Each row has a class, written as a number after it.
[-22   4  48  -7 -24  57 -31  21  29  66  32  69  18  40  -7 -60   1  -1
  -7 -36 -51 -12  32 -12  -6  10  32 -73  23  23  41 -32  24  59  13  13]
7
[-37 -26  32  10 -48  30  11   5  -1  30  11   4 -18   2 -39 -12 -26   5
 -10  -1 -26 -19  33 -35 -41 -35 -48 -53  30  11  12 -14   9 -34   6 -33]
2
[-28 -11   3 -22 -31  -9 -28  -9  18  -1   7 -12  -8  -9  17 -12  -7  32
  12   2 -18 -17   6  11 -28 -25  -4 -37  21   8  -5   7  -2 -19 -28  -2]
6
[-32  37  37  26  29  -3 -44 -26 -29 -13 -20 -90 -31 -19   1  -5   1 -36
   6  -5  10  29  50  27  12  18 -69  36  20   2  36  13 -52 -33   7  -9]
0
[ 36   4   4   7 -36  15  14  12 -31  -9 -11  -8 -13 -17 -13   8   5  13
 -25   6 -17   4   6 -44 -15   2 -55 -37   8   7   5 -19  16 -15  -7  -4]
1
[  7 -12  71  62 -10  65 -15  10  18  44 -27 -29 -20  17 -56 -26  13 -41
 -20  25   2  -8  59 -49 -31  85 -84 -92  26   5  20  13 -50  18  18  34]
0
[-39   8  32  14 -16  70  17  -4  43  25  -2 -51  23 -63 -56  -7 -16  23
   1  54 -67  11  70   5  12 -48 -11 -47  50  -4 -26   7 -24 -37  23  11]
7
[ 22  32  44  20  31  51  20 -13 -40  33 -22 -10  12  31  -6 -20  -4 -28
 -57   3   7  10  31 -32  26  53 -21  11 -17  11  32 -23  -2  51  11  48]
5
[-19  65 -24 -23  38 -22  -6   6   1  -1  22  13  39 -21 -16  13  21  30
  -4   3   7  -6  18  13 -14 -34  10 -35 -20  -3 -45 -19  18 -35 -30  13]
10
[ -9  16 -49 -48  34   5 -18  17  48 -16 -16 114  29   9  40 -36   9 -18
 -19 -14  45   7 -11 -31  17 -15   5  45  -9  16 -20  13  33  -2 -45 -14]
0
[-23  -3  -5 -14 -56 -27  10  10 -15  32  26 -18  19  -2  45 -36 -14  24
  22  18 -20  10  55  -3  21 -44  35 -12   3   7   1 -41  63   2  -6 -15]
3
[-48 -21 -20 -10 -30  16  30 -20  33  24  37  -1 -17  28 -51 -16   2   5
   0  16   0 -26   7 -10 -42  -4 -26 -40  12  21 -21  12   7   7   4  24]
6
[ -9 -20  30 -25  -3  46  25 -47  37   9 -13 -21 -40 -23 -14 -31 -59 -30
   8  14 -24 -11   7  38  25 -11  12 -23  69  21 -18  27  -7  -9  34  37]
3
[-22  61 -21 -26  17 -42 -53  22 -52  -6 -23 -24 -77 -53  -5  19 -39  60
 -12 -61  -1  18  23 -29 -25 -89  -3  23  54 -17 -19  -6 -10   1 -57 -67]
4
[-45 -19  -5  -9 -36   6   7  13   9  19  29 -18  20   3  -8  -7 -24  29
  32  10 -19 -21  21  -7 -12 -49   3 -45  19   4 -20 -10  29  -5 -12 -27]
4
[ 11 -34  38  11 -19  13  16   5  -1  -1  -2 -30  13   3  12 -22 -18  -1
 -27   7 -11  -8  24 -30 -14 -23 -22 -53  30   6  45 -15  20 -14  -3   7]
3
[-26  16 -14 -19 -43  -6  17  11 -19   9  15  29 -13 -16  17  -4 -35  20
  28   0  -2   3   3   2  10 -32  26  36   2  22 -33 -24  34   3   0 -12]
4
[-53  -6 -13 -11 -28  14   3  -4  12  28  19  -5  39   0   2 -11  -1  28
   8  24  -1  -1  41  -7  13  12  11  16 -10   8   0  -4  12  16 -15   7]
5
[  1 -18   4 -14  -7   8   9 -41  18   3  -1  40 -21   7  -7   6 -39 -21
   1  10  -4 -20 -16   8  21  12 -28  16  15  32 -14  13   2 -15  17  31]
2
[-41 -11  -9   8 -22  21  36 -11  21  29  18 -17 -10  10 -52   5 -25  -1
 -19  21   0 -23  25 -23  -5  12 -25 -32  28   3 -24  29  -1   9  21  26]
5
[-35  11  34  -1 -42  11  22  11  -9   8  25 -47   6 -19  -4  16 -28  10
  37  42   5 -12  11  -5 -22  -4 -14 -12  -8  15 -45  -5 -24 -29  -4 -15]
4
[ 49  19  60  29 -14  32 -31 -26 -14 -15 -22 -40 -45 -28  66  12 -45 -23
  41  -3  25   4 -13  22  28  97 -42   9  40  13 -26  -7 -62 -13   8  87]
1
[ -9 -24   6  -2 -59 -39  13   8 -27  18  21 -46 -27   5 -15  -9  -4 -10
  49 -10  11   4  -4  30   2  -6  35 -25  12 -13  -5 -16  26  31  -1   5]
10
[ -1 -10  13 -19 -10   4  18 -22  -3  -5 -20  10 -30 -24  -1 -20 -48 -24
  20   3   2 -20  20  25   8 -37  -3 -22  31  12   8   7   4 -29  12 -23]
10
[-17   0 -34 -20   9  17   1 -36  32 -18 -12   5  -1 -41   1  -1   7  -7
  -2  21 -10  -2 -23  21  30 -12  -4  48   2   6 -46  39  11 -42  18   2]
8
[-36  -2 -29  -7  18  42 -32 -28  59  -3 -30  42 -44 -11   5  -9   9 -16
 -26 -26  -1  -7 -10  22  -2 -13  -3  12  56   3 -59  31  25 -22   7   9]
7
[  7 -21  35  22 -47 -30 -49  60 -32  28  10  17  15 -63  56 -27  -4  -4
   0  -5  14  69  48 -14  10  33  39   1 -16  28  47 -44  -2   2 -44  -3]
9
[ -5 -10  43  28  31  -5 -15  18  21   6  -3  50  18   7  -1  27  36 -13
 -11  13   0  19  41  12 -56 -10 -50 -57  -7   3  10  -9 -33 -69 -20 -35]
0
[ 10  31   9   1  27   6  30   5 -28  16  28 -11  19  10 -25   3  13 -35
 -36   1   3  20  44 -17   8  -7 -33 -15  -7  29  34  -6 -21  28   6  -9]
9
[-33 -34  20  23 -56   0  24  -6 -11   3  24 -75 -12   1 -39  -9  -5  -8
 -18  11 -18 -16  29 -13 -30 -42 -41 -65  33   9  -3  -9  43 -39   7 -13]
4
[ 49  30  12 -21 -13  -8  19 -35 -55 -48 -19 -26 -53  -2  52 -11 -26  -6
 -15 -27  43 -19 -44   0  15  -3  15  46  -4  -4  17  -6   2 -14  -2   8]
5
[-75 -56   2  21   2 -32 -52  20  15  46  60 -39  20 -60  -7  13  47 -21
  14  32  18  68  41  21 -18  24 -12 -21 -18  36  14   2 -28 -38 -39 -41]
8
[ -8 -17 -13  26 -54  -6  -5  35 -27  24  30 -40  23 -20   2  -8  -3  21
 -18   2 -30  33  26 -37   8 -42  -4 -35  31  20  15 -33  49  16   5  -4]
4
[-26  -8 -19 -21   6 -16 -16 -21  17 -15  -4  28 -33 -26 -19  14   6 -10
   2 -11  10   3 -20  29 -17   3 -21  13  36  27 -32  30  11 -22  -4  -9]
8
[-61 -31  38  15  -3  19   5  42  24  51  27 -17  18 -45 -33  16 -14   3
  22  25  -9  20  55 -12 -28 -11   3 -63  17  -7 -16   1 -43  -9 -19 -44]
4
[-60 -50   5  -5 -32  19  17  -8  39  48  27  33  18  19 -29 -38  -5 -11
  -8   6 -50   1  90   8   2 -81  -3 -56  50  37  18 -13  58  -9   2 -44]
4
[-40 -15   7  -1 -73 -22  13  22   2   2  22 -11 -33  -2 -27  -4 -26  -9
  52  10  12 -14  14  15 -21 -18 -21 -34  18   0   1  19  -8 -25   0 -37]
0
[ -8 -10  -1  17 -62 -30   1  11 -28  29  23  10  16   3  70 -20 -48  21
  52  -6   1   8  27  19  29 -28  27  24   6  -1  -1 -44  49   0   5   4]
8
[-16 -17  87  -2  10  15 -51 -29  43  18  -3  -6  13  -6  -5 -17  12 -26
   7 -15 -36   8  45  59 -15  33 -11 -63  79  34  23  20 -33   1   4  17]
8
[ 40  30 -16 -31 -14 -11   0   3 -33   4   8  41  -2  22  82 -67 -14  11
   5   0   6 -17 -11 -29  35 -31  75  27 -72  13  43 -38  52  -5   2 -25]
3
[  4 -25 -65 -48 -16 -33   9 -52   8 -34   0  -2 -35  12  10 -35 -17 -14
   9   0  -8 -10 -42  38  26 -60  23  29  10  14 -16  27  55 -27   4   1]
6
[-29  -8  39   9 -25 -11   2  29  15  68  73  54  44  26   0  -2  61   6
 -49   7 -30  20  86 -37 -33 -23   0 -83   0  66  51 -47  24  29  -7 -31]
4
[-44  -5 -29 -11  38   5 -14 -10  15  -5  -8 -61  36 -35 -34  -4  55  20
 -30  34 -26   9  15 -15  13 -37 -14  -5   0   9   0  11  53 -12 -10 -21]
8
[-26 -26 -16   0 -33  -5  27  15   2  22  13 -14  -8   0  -4  18 -29  20
  14  12 -18  15  16  -5 -11 -40  -8 -11  30   5 -24 -14  20  -1   8 -21]
1
[-13  -1  41  17 -23  61  37 -13  -9  75  28 -15 -20  31 -75 -43  -2  -6
 -27  25 -34 -11  53 -32 -45  -4 -32 -79 -30   3   7 -23 -28   3   6  12]
6
[ 15 -17  13  26 -25  36  91 -23  14 -35  10 -15  14  59 -31  33  17 -70
 -33  23  32 -22  -1  18 -36 -22 -86 -21  24  23 -41  32 -13 -47  20  15]
9
[-47 -17  -3   1 -17  20  -3 -13  27  39  26  10  11 -12 -53  24  11  -8
  33  40 -15  -9  50  29   6  32 -48 -44 -11   4 -25  16 -26  -1 -22  -6]
7
[-15   7   2 -17 -21  42  -5 -45  13   3  -3 -36 -15 -17   4 -47   6  14
  -4  19 -40 -11  60  11  11 -63 -21 -33  36  27  27   2   1 -27  -7  -8]
6
[ 73  33  50  61 -35  -7   9 -35 -22 -30 -13 -47  38  63  94 -12 -13 -52
  31  27  38 -12   7  67  22  67   5  26 -37   8 -38 -13 -14 -56  40  88]
9
[-34 -26  -4 -34   9   9  12  -8  41  36  20  37  26  19  13  -2 -12  20
   3   8 -25  -5  25 -12 -10 -15   2 -17  14  15 -15 -14  20  19   1 -19]
1
[-21  20   6  -4 -15  16  -4  -1 -17  -7   1 -63  23 -21 -29 -14  20   1
 -12  16 -46  33  28  -1  15 -47 -17  -9  46  26 -28 -17  50  -9  -1   5]
4
[ -7 -30 -21  11 -37   8  11  34   0  60  23  36  24  18  -5 -16   2   1
   4   6 -19  25  49  -7  13 -15  16 -45   4  11  24 -16  30  43  -9 -10]
3
[ 28   0  55  49 -23  23  72   3 -25  18  14 -29   2  12   7  67 -15 -22
   2  42  11  23  11   1   4  18 -42  26   8  20 -30 -15 -55  22  31  43]
4
[ 20  47  49  18 -22  38   0  36 -30  52  28 -34  29  -6 -35  43  -4  51
  14  26 -35   3  48 -41 -39  48 -62 -84  -5   4   1 -24 -88  41  -9   5]
1
[ 11   8 -35 -27  30  15   5 -31   6 -29 -32  -5 -22 -11 -38 -10   6 -16
   5  -2   8 -29 -33   7   4  -4 -16 -17  13  -9 -38  27  22 -12   5   9]
10
[-79  20  19  -7   4  21 -31  -7  26   4  17 -12   4 -19 -23 -17   0  10
  -6 -14 -11   4  67   7 -19 -39 -26 -13  59  45   5  -3   3 -26 -30  -7]
4
[  3 -26   8 -14 -20  16   5 -34  14  10   1  -3 -12 -13   0 -37 -28 -43
  12   9 -32   5  16  42  39   1  11 -19  30  27 -16  10  24 -10  32  22]
9
[ 26   2  70  28 -10  46  32 -43  -5  14 -22 -47 -31  43  -9 -32  -3 -23
 -20 -19   7   7  42   6 -22  28 -12  15  48   3  26 -17 -32  36  24  58]
3
[-53   1  -5  -6 -50 -15 -42  14  15  38  37  -4  11 -21  26   1 -18  35
  42   4   4  -2  27  19 -16  -8   4 -16  13  14 -35   3 -11 -13 -31 -18]
8
[-29 -43 -24 -34  14  28  16 -10  39  34   0  49  50   3 -16 -22   1  15
 -21  21 -43   6  49 -13   6 -55  12 -36  17  -2  -3   4  34  -4 -12 -44]
5
[  4  -3 -36 -10 -19   8  -4 -34  -1  18  -3  -9 -78 -23   7 -32 -57 -16
  23   2 -13  -5  -4  27  24 -22   8 -23  41  12 -29  23   0 -12  31  15]
6
[ 12 -21  16  -4   3   6  10  15  35   4   4  83  -6  25  -8  29  27   9
   0   6   5   1 -23 -10 -64  26  -8 -28  12  21 -34   0 -15  -3 -12  19]
3
[-50  38  14  12  42  55 -16  25  16  54  30   9   3  14 -56 -33  15 -16
 -49 -25  -8  -4  60 -71 -33   3 -38 -80  43  34  10  -8   5  38   7  -5]
4
[  23   13    4    1   49    7   65  -32   -9  -47  -28  -29    6  -19
 -103   25   23  -16  -64   56  -17   18   -3  -55   12  -14  -68   39
   10   40    8    4   24  -23   27   46]
2
[-25 -27  10 -19 -13  19 -10 -47  29   8  -1   1 -28  -5   6 -10 -30 -20
  24   1  -7 -33   3  45  27  18  -9 -16  26   6  -9  15  10   4   7  13]
7
[-50   0  25   1 -27 -18  -1   2  18  41  33 -13  14  16 -17  12  11  13
  42  26 -12  -7  68  26 -17  -9 -30 -56   8  -2  -8  -6 -15   0 -12 -23]
0
[  5  19  12   4  15  43  63  -7  33   4   4  36  25  51 -55  -1  -9  10
 -30  18 -27 -28   8 -12  -9 -41  13 -12   9  20  19   1  11  24  46  27]
7
[-22   6   8  14  -2   8 -40  -1  17   5   8  64  43  35  55   7  48 -17
 -11 -25   0  14  21  39  -3 -12 -30  28   2  29   0  -1  13 -31 -26  -8]
8
[-17 -31  -1 -34 -26   7  14  -1   5   3 -29   0 -17 -12 -28 -15 -28  11
   1  15 -20 -28  14 -11 -11 -46   2 -53  36  10 -27   7  56   4 -18 -48]
4
[-57 -26 -10  -7 -68 -30   4   4  11 -14  20 -33 -35 -27 -11  18 -25  16
  42  -5  11 -21  -4  24 -17 -20  -1 -16  49   3 -42  14  27 -20 -12  -9]
4
[ 33  52  -6  33  16 -61   8  26 -70   4  18 -74 -20  -4 -10  55   8  14
 -19 -13   3  42   6 -18 -19 -15 -24   4  -5 -40 -15 -10 -37   2   1   3]
3
[-33  13 -20  -6  18  22  -9 -27  40   8  -5 -23  42 -35 -26   7  30 -10
 -13  35  -4  27  54   9  46   1 -22  31  19  21 -18  26 -13  -6 -15  20]
2
[-49 -25   7  -5 -36 -11   0  18 -13  48  12 -13   2 -39  30 -10 -87  27
  32  11 -13   8  61   0  18 -27  17 -31  41 -10  -1 -16  11  -2  -2 -27]
5
[-33 -48 -14  -4 -19   1  37  14  28  49  42  47  32  25 -42  16  30   1
  -7  31 -22  18  50  12  -6 -38  -4 -49  -3  28  13  -8  26  16 -29  -9]
3
[ -9  12 -39 -31 -22 -10   2 -36   6   6  17  19  -5  -7 -45 -17  32  14
 -10   0 -41  15   9   5  16 -40   9  18   6  17 -26 -11  51 -15   4   5]
2
[ 48  72   7 -31 -21  -7 -15  -8 -27   3  -9  52 -27  41  -1 -41 -15  11
  -8 -33   0 -28 -14  -6 -23 -15  26 -18  -4  24 -26 -21  23  11  -7  25]
10
[ 53   4  -9 -38   5 -20  28   7 -35 -23 -16  10  14  20   9  -8 -65  18
  -2  15  16 -21 -65 -63 -13   5 -33   1 -18  -5 -19 -21  30  27   5  11]
0
[  9  34  10  11  -7  11 -52  13   7  20   8  20 -15 -14  34   7  47  21
  -9 -49  -3  -2  13   2  -9  -4  12 -17  14 -17  18  15 -43  12 -16 -27]
8
